Here is a tiny trained network, its code and every weight. The questions are about switching its units off for an input and a target symbol, where a switched-off unit gives its printed mean instead of its output.

import numpy as np


def w(rows, s, z=0):
    codes = np.array(rows[::2]) - 128.0
    scale = np.full(codes.shape[1], s)
    scale[-1] = z or s
    return codes * scale


def f(y):
    return y / 2 * (1 + np.tanh(0.7978845608 * (y + 0.044715 * y**3)))


def softmax(a):
    e = np.exp(a - a.max(-1, keepdims=True))
    return e / e.sum(-1, keepdims=True)


def log_softmax(a):
    a = a - a.max(-1, keepdims=True)
    return a - np.log(np.exp(a).sum(-1, keepdims=True))


def net(x, mask):
    ids = ['βηθστφψ'.index(c) for c in x.split()]
    T = len(ids)
    res = E[ids] + P[:T]
    u = 0
    for l in range(2):
        r = res
        for j in range(3):
            rows = slice(4 * j, 4 * j + 4)
            q, k, v = (r @ M[l][rows].T for M in (Q, K, V))
            z = softmax(np.where(np.tri(T) > 0, q @ k.T / 4**0.5, -1e9)) @ v
            o = O[l][rows]
            res = res + np.where(mask[u + j], z, o[:, -1]) @ o[:, :-1]
        u += 3
        y = f(res @ A[l][:, :-1].T + A[l][:, -1])
        res = res + np.where(mask[u : u + 4], y, B[l][:, -1]) @ B[l][:, :-1]
        u += 4
    return log_softmax(res[-1] @ U[:, :-1].T + U[:, -1])


Q, K, V, O, A, B = {}, {}, {}, {}, {}, {}
E = w([
[211,136,88],'β',
[88,98,117],'η',
[108,110,111],'θ',
[118,110,112],'σ',
[53,188,80],'τ',
[107,10,204],'φ',
[188,173,190],'ψ',
],0.012)
P = w([
[209,86,107],'0',
[242,2,100],'1',
[136,144,205],'2',
[137,167,136],'3',
[219,37,99],'4',
[64,163,206],'5',
[85,182,149],'6',
[194,74,117],'7',
],0.0075)
Q[0] = w([
[115,93,167],'L0H0',
[136,155,86],'L0H0',
[165,98,157],'L0H0',
[107,175,90],'L0H0',
[137,179,144],'L0H1',
[118,77,63],'L0H1',
[126,120,99],'L0H1',
[123,114,7],'L0H1',
[168,59,227],'L0H2',
[136,95,92],'L0H2',
[150,156,129],'L0H2',
[163,163,83],'L0H2',
],0.019)
K[0] = w([
[154,62,123],'L0H0',
[116,181,124],'L0H0',
[179,124,137],'L0H0',
[63,172,130],'L0H0',
[111,145,70],'L0H1',
[118,141,195],'L0H1',
[117,141,137],'L0H1',
[59,207,180],'L0H1',
[172,120,250],'L0H2',
[90,134,143],'L0H2',
[144,163,118],'L0H2',
[118,193,99],'L0H2',
],0.019)
V[0] = w([
[151,91,2],'L0H0',
[198,61,142],'L0H0',
[96,121,91],'L0H0',
[97,202,154],'L0H0',
[149,94,55],'L0H1',
[191,94,188],'L0H1',
[45,162,6],'L0H1',
[80,142,34],'L0H1',
[51,147,244],'L0H2',
[175,115,119],'L0H2',
[103,136,80],'L0H2',
[143,122,225],'L0H2',
],0.008)
O[0] = w([
[94,47,148,230],'L0H0',
[23,152,118,252],'L0H0',
[157,110,162,101],'L0H0',
[198,123,98,39],'L0H0',
[167,222,151,197],'L0H1',
[179,128,225,206],'L0H1',
[74,173,2,46],'L0H1',
[100,181,48,91],'L0H1',
[102,19,241,36],'L0H2',
[109,192,121,184],'L0H2',
[165,89,92,98],'L0H2',
[68,151,211,146],'L0H2',
],0.0074,0.0034)
A[0] = w([
[139,102,89,252],'L0N0',
[197,209,134,125],'L0N1',
[247,128,142,122],'L0N2',
[191,159,83,98],'L0N3',
],0.013,0.0047)
B[0] = w([
[163,253,101,220],'L0N0',
[226,63,145,254],'L0N1',
[115,70,152,224],'L0N2',
[171,63,47,223],'L0N3',
],0.011,0.0055)
Q[1] = w([
[132,132,78],'L1H0',
[159,29,106],'L1H0',
[133,117,135],'L1H0',
[140,89,143],'L1H0',
[116,131,96],'L1H1',
[124,104,148],'L1H1',
[126,150,113],'L1H1',
[92,134,147],'L1H1',
[207,33,35],'L1H2',
[70,51,98],'L1H2',
[253,55,58],'L1H2',
[112,167,158],'L1H2',
],0.012)
K[1] = w([
[150,182,150],'L1H0',
[250,124,33],'L1H0',
[136,104,107],'L1H0',
[164,85,72],'L1H0',
[117,88,107],'L1H1',
[136,162,156],'L1H1',
[124,94,105],'L1H1',
[165,121,157],'L1H1',
[46,243,195],'L1H2',
[175,192,140],'L1H2',
[19,136,124],'L1H2',
[146,92,112],'L1H2',
],0.012)
V[1] = w([
[129,150,129],'L1H0',
[145,232,148],'L1H0',
[128,170,187],'L1H0',
[133,162,113],'L1H0',
[88,133,117],'L1H1',
[172,253,206],'L1H1',
[30,9,140],'L1H1',
[179,157,161],'L1H1',
[171,147,107],'L1H2',
[145,179,149],'L1H2',
[176,216,149],'L1H2',
[104,87,122],'L1H2',
],0.0062)
O[1] = w([
[127,130,137,120],'L1H0',
[119,173,179,103],'L1H0',
[159,205,126,67],'L1H0',
[114,113,153,134],'L1H0',
[121,79,110,74],'L1H1',
[243,195,164,156],'L1H1',
[94,100,3,3],'L1H1',
[168,195,154,188],'L1H1',
[170,157,149,172],'L1H2',
[133,161,108,133],'L1H2',
[165,201,116,159],'L1H2',
[112,92,136,112],'L1H2',
],0.0069,0.0058)
A[1] = w([
[1,119,122,3],'L1N0',
[87,171,23,117],'L1N1',
[42,123,163,134],'L1N2',
[110,182,151,63],'L1N3',
],0.012,0.0036)
B[1] = w([
[196,183,151,145],'L1N0',
[18,100,95,252],'L1N1',
[76,74,48,182],'L1N2',
[149,152,6,191],'L1N3',
],0.016,0.0043)
U = w([
[233,77,59,12],'β',
[146,191,132,128],'η',
[154,190,137,133],'θ',
[167,218,155,145],'σ',
[115,153,57,141],'τ',
[97,50,153,140],'φ',
[142,159,254,255],'ψ',
],0.0064,0.0042)

Each question gives the input, a string of symbols that net reads in full, and the target symbol t.
The units are the heads (4 rows each of Q, K, V and O) and the neurons (one row each of A and B). Each row of codes is followed by its name. A weight is (code - 128) times the scale printed after its matrix; where a second scale follows, it is the last column's (O, A, B and U).
mask holds one flag per unit, layer by layer, with each layer's heads first. A switched-off unit (its flag False) gives its mean, the last column of its rows in O or B, instead of its output. The means were averaged over made-up inputs and are rounded, as every weight is.
A unit's drop is (log p(t) with every unit on - log p(t) with that unit switched off) / (log p(t) with every unit on - log p(t) with every unit switched off).
The circuit of an input: a set's keep is (log p(t) with only the set's units on - log p(t) with every unit switched off) / (log p(t) with every unit on - log p(t) with every unit switched off). Starting from the 12 units with the biggest drops (on a tie, the unit counted first), units are removed one at a time, each time the one whose removal leaves the highest keep (on an exact tie, the one counted first), for as long as the keep stays at least 0.8.
circuit, biggest first: the units of the circuit, biggest drop first
unit that matters most: the unit with the biggest drop
top k neurons: the k neurons with the biggest drops, biggest first
top k neurons in layer l: the k neurons of layer l with the biggest drops, biggest first
heads that matter: for each layer, one digit per head in row order, 1 if its drop is at least 0.15 and else 0, layers parted by /
drop of u: that unit's drop, to one decimal
input θ β β φ β, target φ: circuit, biggest first : (L1H2; L0N0; L0H1; L0H0)
input θ τ ψ σ θ, target ψ: heads that matter : 010 / 010
input β τ β φ, target φ: circuit, biggest first : (L1N2; L0H2; L0N0)
input φ ψ φ τ β η ψ σ, target ψ: circuit, biggest first : (L0H2; L1N3)
input β β ψ ψ, target ψ: unit that matters most : L0N1
input ψ η θ ψ φ, target ψ: top 3 neurons : (L0N3; L1N1; L0N0)
input ψ β β τ σ, target τ: top 3 neurons : (L0N1; L0N2; L1N1)
input φ β τ τ β, target τ: top 2 neurons : (L1N1; L0N1)
input β β ψ β ψ η, target τ: circuit, biggest first : (L1N3; L0N1; L1N2)
input θ β ψ, target σ: heads that matter : 111 / 110
input τ ψ τ η θ, target τ: top 2 neurons in layer 1 : (L1N1; L1N3)
input β θ τ, target β: top 2 neurons : (L0N1; L0N3)
input τ τ τ β τ, target τ: circuit, biggest first : (L0H1; L1N1)
input β φ τ σ σ, target τ: top 3 neurons : (L1N1; L0N1; L0N0)
input β τ σ ψ τ, target ψ: top 3 neurons : (L1N3; L0N0; L1N2)
input τ τ β φ β β β, target β: heads that matter : 101 / 000
input η θ β θ ψ ψ β, target β: unit that matters most : L0H0
input φ ψ β τ, target τ: top 4 neurons : (L1N1; L0N0; L0N1; L0N2)
input τ β σ θ β ψ, target σ: top 2 neurons in layer 0 : (L0N3; L0N2)
input β ψ φ φ θ, target φ: unit that matters most : L0N0
input τ φ φ β ψ φ τ θ, target φ: top 3 neurons in layer 0 : (L0N0; L0N3; L0N1)
input β ψ ψ ψ β β, target ψ: heads that matter : 010 / 000
input ψ β β β β ψ σ θ, target ψ: top 2 neurons in layer 0 : (L0N0; L0N3)
input β β η, target τ: top 2 neurons in layer 0 : (L0N1; L0N3)
input τ β β τ ψ, target ψ: drop of L0N3 : 0.0
input β σ β φ β, target φ: drop of L0H2 : 0.4
input φ τ β β β τ β β, target τ: drop of L1N1 : 0.3
